Below are the code and all the weights of a small trained network. Each question names an input and a class and asks about switching units off, where a switched-off unit gives its printed mean instead of its output.

import numpy as np


def w(rows, s, z=0):
    codes = np.array(rows[::2]) - 128.0
    scale = np.full(codes.shape[1], s)
    scale[-1] = z or s
    return codes * scale


def norm(h):
    return h / np.sqrt((h * h).mean(-1, keepdims=True) + 1e-5)


def f(y):
    return y / 2 * (1 + np.tanh(0.7978845608 * (y + 0.044715 * y**3)))


def log_softmax(a):
    a = a - a.max(-1, keepdims=True)
    return a - np.log(np.exp(a).sum(-1, keepdims=True))


def net(x, mask):
    res = np.array(x, float).reshape(1, 5) / 4 @ E
    u = 0
    for l in range(4):
        y = f(norm(res) @ A[l][:, :-1].T + A[l][:, -1])
        res = res + np.where(mask[u : u + 5], y, B[l][:, -1]) @ B[l][:, :-1]
        u += 5
    return log_softmax(norm(res)[-1] @ U[:, :-1].T + U[:, -1])


A, B = {}, {}
E = w([
[50,166,128,160,135,129,36,104,104,236,146,44],'x0',
[190,77,179,153,36,89,129,88,171,145,134,123],'x1',
[70,68,168,167,126,146,130,161,118,173,106,170],'x2',
[157,48,93,79,122,73,112,225,106,148,56,125],'x3',
[161,106,54,162,57,113,121,25,168,184,247,102],'x4',
],0.011)
A[0] = w([
[150,106,170,148,143,80,76,209,121,201,56,114,25],'L0N1',
[139,100,71,129,108,72,98,86,165,172,236,103,37],'L0N2',
[108,63,78,107,157,93,84,255,51,184,57,111,3],'L0N3',
[163,87,69,137,42,102,120,93,153,151,188,115,1],'L0N4',
[143,54,213,185,39,112,126,99,183,164,137,109,55],'L0N5',
],0.006,0.0065)
B[0] = w([
[127,165,95,123,103,95,94,148,71,120,100,22,189],'L0N1',
[201,153,2,173,91,102,162,140,125,158,147,151,207],'L0N2',
[73,85,81,16,152,110,26,95,35,136,36,78,254],'L0N3',
[103,86,127,83,77,228,117,147,238,227,102,100,176],'L0N4',
[190,179,209,212,128,53,85,77,173,140,58,203,221],'L0N5',
],0.0064,0.0037)
A[1] = w([
[49,212,87,139,179,157,93,106,101,160,193,122,36],'L1N1',
[75,121,119,111,152,130,135,204,144,157,104,98,54],'L1N2',
[81,167,128,111,122,177,113,107,123,185,179,71,51],'L1N3',
[120,162,84,100,146,152,94,40,149,161,211,84,36],'L1N4',
[156,94,108,89,157,139,254,228,121,46,82,202,2],'L1N5',
],0.0079,0.0063)
B[1] = w([
[103,218,156,211,150,125,214,174,80,171,98,128,217],'L1N1',
[68,35,170,168,145,181,15,37,61,114,163,210,155],'L1N2',
[96,133,71,204,174,181,241,155,195,14,118,127,177],'L1N3',
[185,141,9,203,146,2,124,90,26,85,109,121,197],'L1N4',
[181,81,99,141,196,79,210,204,215,16,154,206,254],'L1N5',
],0.0071,0.006)
A[2] = w([
[117,82,89,192,106,125,139,120,139,215,151,90,39],'L2N1',
[188,95,74,106,65,153,140,92,141,185,254,90,2],'L2N2',
[149,85,96,111,102,126,131,95,153,161,196,76,21],'L2N3',
[104,65,118,33,154,145,116,197,65,135,77,106,62],'L2N4',
[136,209,96,75,145,188,136,98,112,63,168,59,51],'L2N5',
],0.0079,0.0055)
B[2] = w([
[181,159,154,26,83,144,107,128,148,2,159,116,181],'L2N1',
[88,136,58,20,99,252,81,103,168,181,179,85,193],'L2N2',
[115,157,105,104,136,165,77,99,223,170,144,172,146],'L2N3',
[93,17,41,94,173,120,136,116,83,154,56,79,254],'L2N4',
[182,139,187,87,148,80,77,132,51,96,126,88,159],'L2N5',
],0.008,0.0049)
A[3] = w([
[121,53,57,146,62,127,191,54,177,154,221,102,34],'L3N1',
[25,137,168,117,171,245,173,254,128,158,120,113,48],'L3N2',
[149,102,78,108,143,186,192,196,175,50,165,180,18],'L3N3',
[122,62,196,166,140,135,133,54,136,141,178,217,1],'L3N4',
[103,49,197,117,27,100,157,135,141,126,188,129,14],'L3N5',
],0.0066,0.0048)
B[3] = w([
[106,81,84,35,65,213,6,101,116,132,159,207,235],'L3N1',
[86,121,127,34,81,160,69,202,222,213,224,154,219],'L3N2',
[141,124,102,96,150,145,174,113,239,138,167,52,255],'L3N3',
[124,77,136,209,145,243,171,111,27,94,147,238,152],'L3N4',
[97,183,168,254,142,55,154,108,42,91,102,103,131],'L3N5',
],0.007,0.0034)
U = w([
[31,180,198,155,185,210,146,201,145,206,170,142,50],'0',
[175,126,220,153,62,53,96,142,188,195,60,75,39],'1',
[142,83,235,221,80,156,164,57,152,134,145,219,32],'2',
[69,48,113,68,185,102,71,209,58,150,37,102,213],'3',
[177,108,54,101,54,156,71,57,167,168,208,151,254],'4',
[121,217,65,231,170,112,179,77,64,124,196,68,83],'5',
[179,83,133,90,197,123,254,180,207,29,137,179,204],'6',
[193,199,204,57,163,97,128,99,81,76,151,89,19],'7',
],0.015,0.0026)

Each question gives the input, the list of numbers given to net, and the class t.
The units are the neurons (one row each of A and B). Each row of codes is followed by its name. A weight is (code - 128) times the scale printed after its matrix; where a second scale follows, it is the last column's (A, B and U).
mask holds one flag per neuron, layer by layer. A switched-off neuron (its flag False) gives its mean, the last column of its row in B, instead of its output. The means were averaged over made-up inputs and are rounded, as every weight is.
A unit's drop is (log p(t) with every unit on - log p(t) with that unit switched off) / (log p(t) with every unit on - log p(t) with every unit switched off).
The circuit of an input: a set's keep is (log p(t) with only the set's units on - log p(t) with every unit switched off) / (log p(t) with every unit on - log p(t) with every unit switched off). Starting from the 12 units with the biggest drops (on a tie, the unit counted first), units are removed one at a time, each time the one whose removal leaves the highest keep (on an exact tie, the one counted first), for as long as the keep stays at least 0.8.
circuit, biggest first: the units of the circuit, biggest drop first
unit that matters most: the unit with the biggest drop
k most important neurons: the k neurons with the biggest drops, biggest first
top k neurons in layer l: the k neurons of layer l with the biggest drops, biggest first
drop when u is switched off: that unit's drop, to one decimal
input [0,-3,8,-5,5], class 5: unit that matters most => L1N1
input [-4,3,-6,-7,-3], class 7: circuit, biggest first => (L2N5; L1N5)
input [4,7,8,-2,3], class 2: 2 most important neurons => (L0N5; L3N4)
input [6,-4,2,-2,-6], class 0: 3 most important neurons => (L1N1; L3N2; L1N4)
input [8,5,-3,-1,0], class 5: 2 most important neurons => (L1N4; L1N3)
input [0,-8,0,-1,-2], class 0: circuit, biggest first => (L1N1; L3N2)
input [-1,4,-7,-2,-1], class 7: 2 most important neurons => (L2N5; L0N2)
input [1,-8,-2,-2,-5], class 0: top 2 neurons in layer 0 => (L0N3; L0N1)
input [-6,-2,5,-4,4], class 4: 2 most important neurons => (L3N1; L1N1)
input [6,3,-6,-6,3], class 5: 2 most important neurons => (L1N4; L1N1)
input [6,-5,-2,0,-1], class 5: 2 most important neurons => (L1N4; L2N2)
input [4,6,1,-1,-6], class 1: top 2 neurons in layer 0 => (L0N5; L0N3)
input [4,-7,2,1,4], class 5: drop when L1N4 is switched off => 0.4
input [3,3,3,-5,0], class 2: unit that matters most => L0N5
input [-4,6,4,-4,-3], class 2: drop when L0N5 is switched off => 0.3
input [-6,-1,4,-5,4], class 4: drop when L2N2 is switched off => 0.2
